Below is a small trained network, with its code and all its weights. Each question gives an input and a target symbol and asks what happens when units are switched off, that is, made to give their printed mean instead of their output.

import numpy as np


def w(rows, s, z=0):
    codes = np.array(rows[::2]) - 128.0
    scale = np.full(codes.shape[1], s)
    scale[-1] = z or s
    return codes * scale


def norm(h):
    return h / np.sqrt((h * h).mean(-1, keepdims=True) + 1e-5)


def softmax(a):
    e = np.exp(a - a.max(-1, keepdims=True))
    return e / e.sum(-1, keepdims=True)


def log_softmax(a):
    a = a - a.max(-1, keepdims=True)
    return a - np.log(np.exp(a).sum(-1, keepdims=True))


def net(x, mask):
    ids = ['ΔΞΦαβγζηθμσ'.index(c) for c in x.split()]
    T = len(ids)
    res = E[ids] + P[:T]
    u = 0
    for l in range(2):
        r = norm(res)
        for j in range(3):
            rows = slice(3 * j, 3 * j + 3)
            q, k, v = (r @ M[l][rows].T for M in (Q, K, V))
            z = softmax(np.where(np.tri(T) > 0, q @ k.T / 3**0.5, -1e9)) @ v
            o = O[l][rows]
            res = res + np.where(mask[u + j], z, o[:, -1]) @ o[:, :-1]
        u += 3
    return log_softmax(norm(res)[-1] @ U[:, :-1].T + U[:, -1])


Q, K, V, O = {}, {}, {}, {}
E = w([
[150,99,106,62],'Δ',
[158,77,100,66],'Ξ',
[192,117,186,102],'Φ',
[167,82,57,115],'α',
[179,51,162,126],'β',
[246,45,64,138],'γ',
[180,115,143,71],'ζ',
[123,104,107,79],'η',
[168,74,95,123],'θ',
[120,58,49,60],'μ',
[184,96,155,121],'σ',
],0.013)
P = w([
[111,145,132,145],'0',
[229,43,106,43],'1',
[104,137,138,139],'2',
[242,98,57,84],'3',
[117,152,126,148],'4',
[151,40,130,28],'5',
[108,141,133,141],'6',
[255,125,54,112],'7',
[109,141,133,142],'8',
],0.031)
Q[0] = w([
[203,79,145,128],'L0H0',
[156,100,103,53],'L0H0',
[207,104,99,126],'L0H0',
[145,132,59,155],'L0H1',
[160,198,153,152],'L0H1',
[8,115,157,109],'L0H1',
[124,113,111,211],'L0H2',
[92,64,211,88],'L0H2',
[211,186,147,140],'L0H2',
],0.018)
K[0] = w([
[218,90,152,202],'L0H0',
[217,89,58,25],'L0H0',
[243,106,35,200],'L0H0',
[131,162,23,179],'L0H1',
[129,244,150,130],'L0H1',
[37,95,176,67],'L0H1',
[191,74,54,234],'L0H2',
[81,46,241,107],'L0H2',
[177,251,140,195],'L0H2',
],0.013)
V[0] = w([
[28,160,156,116],'L0H0',
[159,133,114,27],'L0H0',
[69,146,195,146],'L0H0',
[193,15,126,47],'L0H1',
[125,169,59,131],'L0H1',
[214,239,237,228],'L0H1',
[34,215,82,29],'L0H2',
[84,11,102,46],'L0H2',
[161,226,177,132],'L0H2',
],0.012)
O[0] = w([
[64,119,137,72,10],'L0H0',
[90,64,47,157,201],'L0H0',
[105,88,169,73,24],'L0H0',
[112,232,104,128,254],'L0H1',
[125,52,160,73,134],'L0H1',
[248,101,175,111,37],'L0H1',
[204,247,83,174,122],'L0H2',
[232,74,166,116,179],'L0H2',
[86,158,53,71,107],'L0H2',
],0.015,0.0086)
Q[1] = w([
[122,59,100,113],'L1H0',
[111,119,91,164],'L1H0',
[122,132,165,182],'L1H0',
[152,193,154,52],'L1H1',
[148,186,127,106],'L1H1',
[120,199,175,174],'L1H1',
[87,184,218,124],'L1H2',
[191,96,213,110],'L1H2',
[206,103,7,154],'L1H2',
],0.018)
K[1] = w([
[121,75,158,133],'L1H0',
[65,131,120,175],'L1H0',
[148,129,126,169],'L1H0',
[145,165,115,94],'L1H1',
[122,164,106,74],'L1H1',
[64,127,96,197],'L1H1',
[6,116,183,152],'L1H2',
[126,37,156,125],'L1H2',
[249,206,103,133],'L1H2',
],0.02)
V[1] = w([
[102,63,75,204],'L1H0',
[146,211,204,51],'L1H0',
[231,114,105,68],'L1H0',
[198,130,121,41],'L1H1',
[176,167,106,177],'L1H1',
[173,210,89,88],'L1H1',
[250,193,163,76],'L1H2',
[105,212,72,119],'L1H2',
[40,68,145,118],'L1H2',
],0.013)
O[1] = w([
[110,136,134,41,215],'L1H0',
[129,192,153,243,24],'L1H0',
[106,168,210,248,105],'L1H0',
[54,115,125,16,134],'L1H1',
[213,142,147,104,161],'L1H1',
[138,133,222,79,133],'L1H1',
[155,129,24,83,211],'L1H2',
[95,69,131,125,179],'L1H2',
[11,217,202,151,2],'L1H2',
],0.012,0.0062)
U = w([
[99,236,76,80,48],'Δ',
[160,186,101,226,131],'Ξ',
[179,220,151,147,156],'Φ',
[108,6,147,74,33],'α',
[162,111,161,156,254],'β',
[163,2,154,187,60],'γ',
[160,123,153,48,141],'ζ',
[59,142,105,76,146],'η',
[110,79,119,212,205],'θ',
[59,78,78,125,75],'μ',
[181,69,199,98,166],'σ',
],0.025,0.0072)

Each question gives the input, a string of symbols that net reads in full, and the target symbol t.
The units are the heads (3 rows each of Q, K, V and O). Each row of codes is followed by its name. A weight is (code - 128) times the scale printed after its matrix; where a second scale follows, it is the last column's (O and U).
mask holds one flag per head, layer by layer. A switched-off head (its flag False) gives its mean, the last column of its rows in O, instead of its output. The means were averaged over made-up inputs and are rounded, as every weight is.
A unit's drop is (log p(t) with every unit on - log p(t) with that unit switched off) / (log p(t) with every unit on - log p(t) with every unit switched off).
The circuit of an input: a set's keep is (log p(t) with only the set's units on - log p(t) with every unit switched off) / (log p(t) with every unit on - log p(t) with every unit switched off). Starting from all 6 units, units are removed one at a time, each time the one whose removal leaves the highest keep (on an exact tie, the one counted first), for as long as the keep stays at least 0.8.
units of the circuit, in order: the units of the circuit, biggest drop first
most important unit: the unit with the biggest drop
which heads matter: for each layer, one digit per head in row order, 1 if its drop is at least 0.15 and else 0, layers parted by /
input η Φ θ σ σ, target σ: which heads matter => 110 / 000
input Δ μ σ Ξ σ Δ, target μ: which heads matter => 111 / 010
input ζ ζ ζ η μ μ, target Δ: most important unit => L0H1
input μ ζ Ξ η σ, target σ: which heads matter => 110 / 100
input σ θ μ σ, target μ: which heads matter => 011 / 000
input γ ζ α Ξ ζ Ξ θ ζ, target Δ: which heads matter => 001 / 000
input σ Φ γ μ, target μ: which heads matter => 111 / 010
input θ β μ μ, target γ: units of the circuit, in order => L0H0, L0H2
input μ α η η η θ, target Ξ: units of the circuit, in order => L0H2, L0H0
input γ μ μ Ξ, target σ: units of the circuit, in order => L0H2, L0H1
input μ ζ σ ζ η Δ, target μ: units of the circuit, in order => L0H0, L0H1, L0H2
input Δ σ ζ Δ β θ, target Δ: which heads matter => 011 / 000
input ζ Δ γ σ η, target η: which heads matter => 100 / 011
input ζ μ γ Δ, target Δ: units of the circuit, in order => L0H2
input σ σ σ μ, target μ: which heads matter => 011 / 010
input ζ ζ Δ γ α, target α: which heads matter => 010 / 100
input σ ζ θ ζ, target μ: which heads matter => 101 / 000
input σ η Δ μ θ, target θ: which heads matter => 111 / 111
input σ μ θ η μ, target θ: units of the circuit, in order => L0H2, L0H1
input Δ α γ, target γ: units of the circuit, in order => L0H2, L0H0
input θ Ξ α α σ ζ α α, target μ: units of the circuit, in order => L0H2
input α β η, target η: which heads matter => 110 / 101
input Δ μ σ α Φ μ ζ, target ζ: units of the circuit, in order => L0H1, L1H1, L0H2, L1H2
input Ξ β σ Ξ θ Φ, target μ: units of the circuit, in order => L0H0, L0H1, L0H2
input η Δ η ζ ζ Δ γ σ, target Δ: which heads matter => 001 / 000
input ζ β α, target α: units of the circuit, in order => L1H0, L0H1, L0H2
input α β ζ Ξ γ η, target Δ: units of the circuit, in order => L0H1
